Below are the code and all the weights of a small trained network. Each question names an input and a target symbol and asks about switching units off, where a switched-off unit gives its printed mean instead of its output.

import numpy as np


def w(rows, s, z=0):
    codes = np.array(rows[::2]) - 128.0
    scale = np.full(codes.shape[1], s)
    scale[-1] = z or s
    return codes * scale


def f(y):
    return np.maximum(y, 0)


def softmax(a):
    e = np.exp(a - a.max(-1, keepdims=True))
    return e / e.sum(-1, keepdims=True)


def log_softmax(a):
    a = a - a.max(-1, keepdims=True)
    return a - np.log(np.exp(a).sum(-1, keepdims=True))


def net(x, mask):
    ids = ['ΓΘΛΣΨβδζμτ'.index(c) for c in x.split()]
    T = len(ids)
    res = E[ids] + P[:T]
    q, k, v = (res @ M[0].T for M in (Q, K, V))
    z = softmax(np.where(np.tri(T) > 0, q @ k.T / 2**0.5, -1e9)) @ v
    res = res + np.where(mask[0], z, O[0][:, -1]) @ O[0][:, :-1]
    y = f(res @ A[0][:, :-1].T + A[0][:, -1])
    res = res + np.where(mask[1:13], y, B[0][:, -1]) @ B[0][:, :-1]
    return log_softmax(res[-1] @ U[:, :-1].T + U[:, -1])


Q, K, V, O, A, B = {}, {}, {}, {}, {}, {}
E = w([
[189,132,163,106,44],'Γ',
[103,100,97,125,90],'Θ',
[50,117,48,120,132],'Λ',
[112,30,100,112,78],'Σ',
[99,155,98,127,97],'Ψ',
[180,52,162,112,36],'β',
[43,137,49,127,134],'δ',
[149,2,131,108,49],'ζ',
[158,201,140,125,71],'μ',
[111,212,116,135,79],'τ',
],0.009)
P = w([
[122,243,137,198,54],'0',
[120,72,64,108,2],'1',
[125,63,65,102,2],'2',
[116,60,59,110,14],'3',
[126,109,116,95,133],'4',
[115,102,118,99,121],'5',
[121,108,119,98,114],'6',
[113,100,112,106,105],'7',
[118,114,118,97,102],'8',
[108,120,118,102,97],'9',
[108,73,106,93,100],'10',
[105,84,111,96,89],'11',
[108,111,112,97,91],'12',
],0.0088)
Q[0] = w([
[91,143,70,90,4],'H1',
[165,115,199,182,255],'H1',
],0.0084)
K[0] = w([
[88,254,153,250,107],'H1',
[160,58,97,9,152],'H1',
],0.0091)
V[0] = w([
[212,21,209,130,66],'H1',
[2,58,1,109,166],'H1',
],0.0065)
O[0] = w([
[37,116,197,135,84,4],'H1',
[173,97,117,254,106,55],'H1',
],0.012,0.0039)
A[0] = w([
[67,152,114,102,25,163],'N1',
[145,171,112,126,2,253],'N2',
[91,125,114,207,25,189],'N3',
[44,122,198,66,135,207],'N4',
[154,27,132,88,126,113],'N5',
[85,184,65,117,84,187],'N6',
[47,103,226,112,129,183],'N7',
[120,163,66,91,160,122],'N8',
[188,101,79,236,133,163],'N9',
[106,127,37,112,154,170],'N10',
[195,96,102,214,142,185],'N11',
[88,144,170,30,165,132],'N12',
],0.0075,0.0032)
B[0] = w([
[110,62,183,129,176,217],'N1',
[113,110,132,144,232,254],'N2',
[177,96,181,253,98,174],'N3',
[74,160,93,178,16,204],'N4',
[143,141,126,66,182,169],'N5',
[149,96,215,107,185,224],'N6',
[70,161,53,226,127,162],'N7',
[208,124,184,86,111,189],'N8',
[135,156,85,108,1,201],'N9',
[204,123,162,125,138,215],'N10',
[122,157,102,115,86,192],'N11',
[120,183,140,110,2,205],'N12',
],0.0068,0.0076)
U = w([
[105,52,179,205,148,145],'Γ',
[37,165,98,128,70,42],'Θ',
[177,154,32,158,93,116],'Λ',
[170,136,154,39,167,81],'Σ',
[128,149,162,61,74,84],'Ψ',
[147,49,199,179,170,105],'β',
[145,104,129,84,254,203],'δ',
[162,130,104,153,81,254],'ζ',
[140,83,145,127,220,167],'μ',
[80,87,148,190,102,76],'τ',
],0.0068,0.0029)

Each question gives the input, a string of symbols that net reads in full, and the target symbol t.
The units are the heads (2 rows each of Q, K, V and O) and the neurons (one row each of A and B). Each row of codes is followed by its name. A weight is (code - 128) times the scale printed after its matrix; where a second scale follows, it is the last column's (O, A, B and U).
mask holds one flag per unit, heads first, then neurons. A switched-off unit (its flag False) gives its mean, the last column of its rows in O or B, instead of its output. The means were averaged over made-up inputs and are rounded, as every weight is.
A unit's drop is (log p(t) with every unit on - log p(t) with that unit switched off) / (log p(t) with every unit on - log p(t) with every unit switched off).
The circuit of an input: a set's keep is (log p(t) with only the set's units on - log p(t) with every unit switched off) / (log p(t) with every unit on - log p(t) with every unit switched off). Starting from the 12 units with the biggest drops (on a tie, the unit counted first), units are removed one at a time, each time the one whose removal leaves the highest keep (on an exact tie, the one counted first), for as long as the keep stays at least 0.8.
circuit, biggest first: the units of the circuit, biggest drop first
k most important neurons: the k neurons with the biggest drops, biggest first
drop of u: that unit's drop, to one decimal
input δ Γ δ Θ Γ δ Ψ τ Γ δ Γ Ψ, target Λ: circuit, biggest first : (H1; N1)
input Γ Ψ Γ ζ, target Θ: circuit, biggest first : (H1; N4)
input Γ μ δ Θ Γ μ Γ τ Σ Γ Γ δ ζ, target Θ: circuit, biggest first : (H1; N4; N7)
input δ β δ δ Ψ, target Λ: 2 most important neurons : (N9; N1)
input δ Γ Γ δ δ Ψ Γ, target Λ: circuit, biggest first : (H1; N6; N1)
input δ δ ζ δ τ, target Λ: 2 most important neurons : (N9; N1)
input Λ δ Σ, target Λ: circuit, biggest first : (H1; N9)
input δ δ τ Θ, target Λ: circuit, biggest first : (H1; N9)
input δ Γ Σ δ ζ τ ζ Λ Θ Γ δ ζ, target Λ: 3 most important neurons : (N9; N6; N1)
input δ δ Σ δ δ τ Σ, target Λ: circuit, biggest first : (H1; N9; N6)
input μ μ β Λ δ, target Ψ: circuit, biggest first : (H1; N12; N2)
input μ Σ δ δ δ Σ, target Ψ: 3 most important neurons : (N12; N2; N4)
input δ Γ β δ δ δ Λ, target Λ: 2 most important neurons : (N9; N1)
input δ δ Γ Ψ δ τ, target Λ: circuit, biggest first : (H1; N1)
input μ ζ μ Γ Γ δ δ Σ, target Ψ: circuit, biggest first : (H1; N12)
input Γ μ Θ μ, target Θ: circuit, biggest first : (H1; N4)
input ζ β Σ δ, target Γ: 2 most important neurons : (N1; N3)
input Γ Γ Λ Γ τ δ μ Ψ β Γ Θ μ, target Θ: circuit, biggest first : (H1; N4; N7)
input Γ Γ Γ δ τ Γ Ψ ζ Λ ζ δ Γ Γ, target Θ: circuit, biggest first : (H1; N4; N7)
input β ζ μ Γ, target Θ: circuit, biggest first : (H1; N4)
input Γ μ ζ Σ, target Θ: 3 most important neurons : (N4; N7; N12)
input Γ δ Σ ζ Λ, target Θ: 3 most important neurons : (N4; N12; N7)
input τ Ψ δ β τ Γ Γ μ Λ, target Σ: most important neuron : (N8)
input ζ τ τ δ, target Γ: most important neuron : (N3)
input β δ Λ β, target Θ: most important neuron : (N4)
input Γ δ μ μ δ Γ δ, target Θ: 3 most important neurons : (N4; N12; N7)
input μ Γ Γ δ Γ Γ μ δ τ δ, target Ψ: drop of H1 : 1.1
input τ Γ β δ Σ τ Γ δ Ψ μ μ Λ τ, target Σ: drop of H1 : 0.6
input μ Γ Γ δ Θ, target Ψ: drop of N12 : 0.3
input δ μ δ Σ Θ Γ Θ δ Γ Θ, target Λ: drop of N9 : 0.2
